Here is a tiny trained network, its code and every weight. The questions are about switching its units off for an input and a target symbol, where a switched-off unit gives its printed mean instead of its output.

import numpy as np


def w(rows, s, z=0):
    codes = np.array(rows[::2]) - 128.0
    scale = np.full(codes.shape[1], s)
    scale[-1] = z or s
    return codes * scale


def f(y):
    return y / 2 * (1 + np.tanh(0.7978845608 * (y + 0.044715 * y**3)))


def softmax(a):
    e = np.exp(a - a.max(-1, keepdims=True))
    return e / e.sum(-1, keepdims=True)


def log_softmax(a):
    a = a - a.max(-1, keepdims=True)
    return a - np.log(np.exp(a).sum(-1, keepdims=True))


def net(x, mask):
    ids = ['αβγδεηθμξσψ'.index(c) for c in x.split()]
    T = len(ids)
    res = E[ids] + P[:T]
    r = res
    for j in range(2):
        rows = slice(3 * j, 3 * j + 3)
        q, k, v = (r @ M[0][rows].T for M in (Q, K, V))
        z = softmax(np.where(np.tri(T) > 0, q @ k.T / 3**0.5, -1e9)) @ v
        o = O[0][rows]
        res = res + np.where(mask[j], z, o[:, -1]) @ o[:, :-1]
    y = f(res @ A[0][:, :-1].T + A[0][:, -1])
    res = res + np.where(mask[2:14], y, B[0][:, -1]) @ B[0][:, :-1]
    return log_softmax(res[-1] @ U[:, :-1].T + U[:, -1])


Q, K, V, O, A, B = {}, {}, {}, {}, {}, {}
E = w([
[132,226,142],'α',
[56,123,179],'β',
[148,209,208],'γ',
[66,170,133],'δ',
[67,143,194],'ε',
[68,170,135],'η',
[112,184,167],'θ',
[97,145,224],'μ',
[92,109,245],'ξ',
[138,179,226],'σ',
[133,230,137],'ψ',
],0.012)
P = w([
[2,185,143],'0',
[75,161,98],'1',
[71,151,99],'2',
[127,190,58],'3',
[138,71,65],'4',
[140,61,85],'5',
],0.0066)
Q[0] = w([
[78,164,175],'head 1',
[221,9,73],'head 1',
[186,117,135],'head 1',
[5,218,180],'head 2',
[208,25,41],'head 2',
[145,166,155],'head 2',
],0.016)
K[0] = w([
[94,164,182],'head 1',
[217,20,71],'head 1',
[168,129,132],'head 1',
[9,129,196],'head 2',
[252,75,63],'head 2',
[130,169,143],'head 2',
],0.019)
V[0] = w([
[161,142,167],'head 1',
[80,138,22],'head 1',
[59,26,185],'head 1',
[119,254,75],'head 2',
[141,198,145],'head 2',
[96,117,53],'head 2',
],0.022)
O[0] = w([
[79,114,94,118],'head 1',
[165,118,230,112],'head 1',
[251,194,70,255],'head 1',
[159,18,107,241],'head 2',
[104,72,88,216],'head 2',
[197,134,179,81],'head 2',
],0.02,0.009)
A[0] = w([
[161,105,150,44],'neuron 1',
[137,189,202,3],'neuron 2',
[71,105,188,119],'neuron 3',
[95,141,178,125],'neuron 4',
[72,174,135,37],'neuron 5',
[131,255,171,200],'neuron 6',
[119,176,192,55],'neuron 7',
[126,185,197,47],'neuron 8',
[188,96,168,63],'neuron 9',
[84,191,131,85],'neuron 10',
[102,134,158,45],'neuron 11',
[124,66,126,118],'neuron 12',
],0.0093,0.0067)
B[0] = w([
[108,95,97,171],'neuron 1',
[157,167,56,125],'neuron 2',
[144,136,150,171],'neuron 3',
[115,96,108,129],'neuron 4',
[133,143,136,129],'neuron 5',
[111,130,189,209],'neuron 6',
[80,95,99,124],'neuron 7',
[133,99,4,124],'neuron 8',
[107,82,94,227],'neuron 9',
[125,159,130,147],'neuron 10',
[128,97,113,125],'neuron 11',
[126,176,141,248],'neuron 12',
],0.029,0.011)
U = w([
[100,118,166,135],'α',
[255,137,116,173],'β',
[96,136,104,156],'γ',
[170,64,101,77],'δ',
[220,149,44,95],'ε',
[167,69,106,106],'η',
[197,135,139,254],'θ',
[154,148,35,64],'μ',
[142,202,103,106],'ξ',
[88,136,80,81],'σ',
[101,114,164,131],'ψ',
],0.0065,0.0085)

Each question gives the input, a string of symbols that net reads in full, and the target symbol t.
The units are the heads (3 rows each of Q, K, V and O) and the neurons (one row each of A and B). Each row of codes is followed by its name. A weight is (code - 128) times the scale printed after its matrix; where a second scale follows, it is the last column's (O, A, B and U).
mask holds one flag per unit, heads first, then neurons. A switched-off unit (its flag False) gives its mean, the last column of its rows in O or B, instead of its output. The means were averaged over made-up inputs and are rounded, as every weight is.
A unit's drop is (log p(t) with every unit on - log p(t) with that unit switched off) / (log p(t) with every unit on - log p(t) with every unit switched off).
The circuit of an input: a set's keep is (log p(t) with only the set's units on - log p(t) with every unit switched off) / (log p(t) with every unit on - log p(t) with every unit switched off). Starting from the 12 units with the biggest drops (on a tie, the unit counted first), units are removed one at a time, each time the one whose removal leaves the highest keep (on an exact tie, the one counted first), for as long as the keep stays at least 0.8.
circuit, biggest first: the units of the circuit, biggest drop first
unit that matters most: the unit with the biggest drop
k most important neurons: the k neurons with the biggest drops, biggest first
which heads matter: for each layer, one digit per head in row order, 1 if its drop is at least 0.15 and else 0, layers parted by /
input μ η σ, target μ: circuit, biggest first => [head 1; head 2]
input ψ β η, target ψ: which heads matter => 10
input ξ ε μ δ δ, target ξ: which heads matter => 01
input δ μ ψ, target η: circuit, biggest first => [head 2; head 1; neuron 9]
input β θ η, target β: circuit, biggest first => [head 1]
input σ σ ε, target μ: circuit, biggest first => [head 1; neuron 6]
input δ ψ ε σ, target δ: circuit, biggest first => [head 2; neuron 9; head 1]
input γ δ η, target γ: which heads matter => 10
input β β β, target β: which heads matter => 11
input ψ δ μ σ, target α: which heads matter => 10
input η β η, target δ: which heads matter => 11
input δ β ε, target η: which heads matter => 11
input σ ξ δ, target μ: circuit, biggest first => [neuron 6; head 1]
input ξ σ δ μ, target ξ: unit that matters most => head 2
input ε η β, target β: which heads matter => 10
input β β δ, target β: which heads matter => 11
input β μ σ μ β, target ε: circuit, biggest first => [head 1; neuron 6]
input ξ β μ θ, target ξ: circuit, biggest first => [head 2; neuron 6; head 1]
input α β η, target α: which heads matter => 10
input δ ξ μ, target η: 2 most important neurons => [neuron 9; neuron 1]
input α ψ μ δ, target α: circuit, biggest first => [head 1]
input δ β β δ, target δ: circuit, biggest first => [head 1; head 2; neuron 9]
input δ β σ β, target δ: 2 most important neurons => [neuron 9; neuron 1]
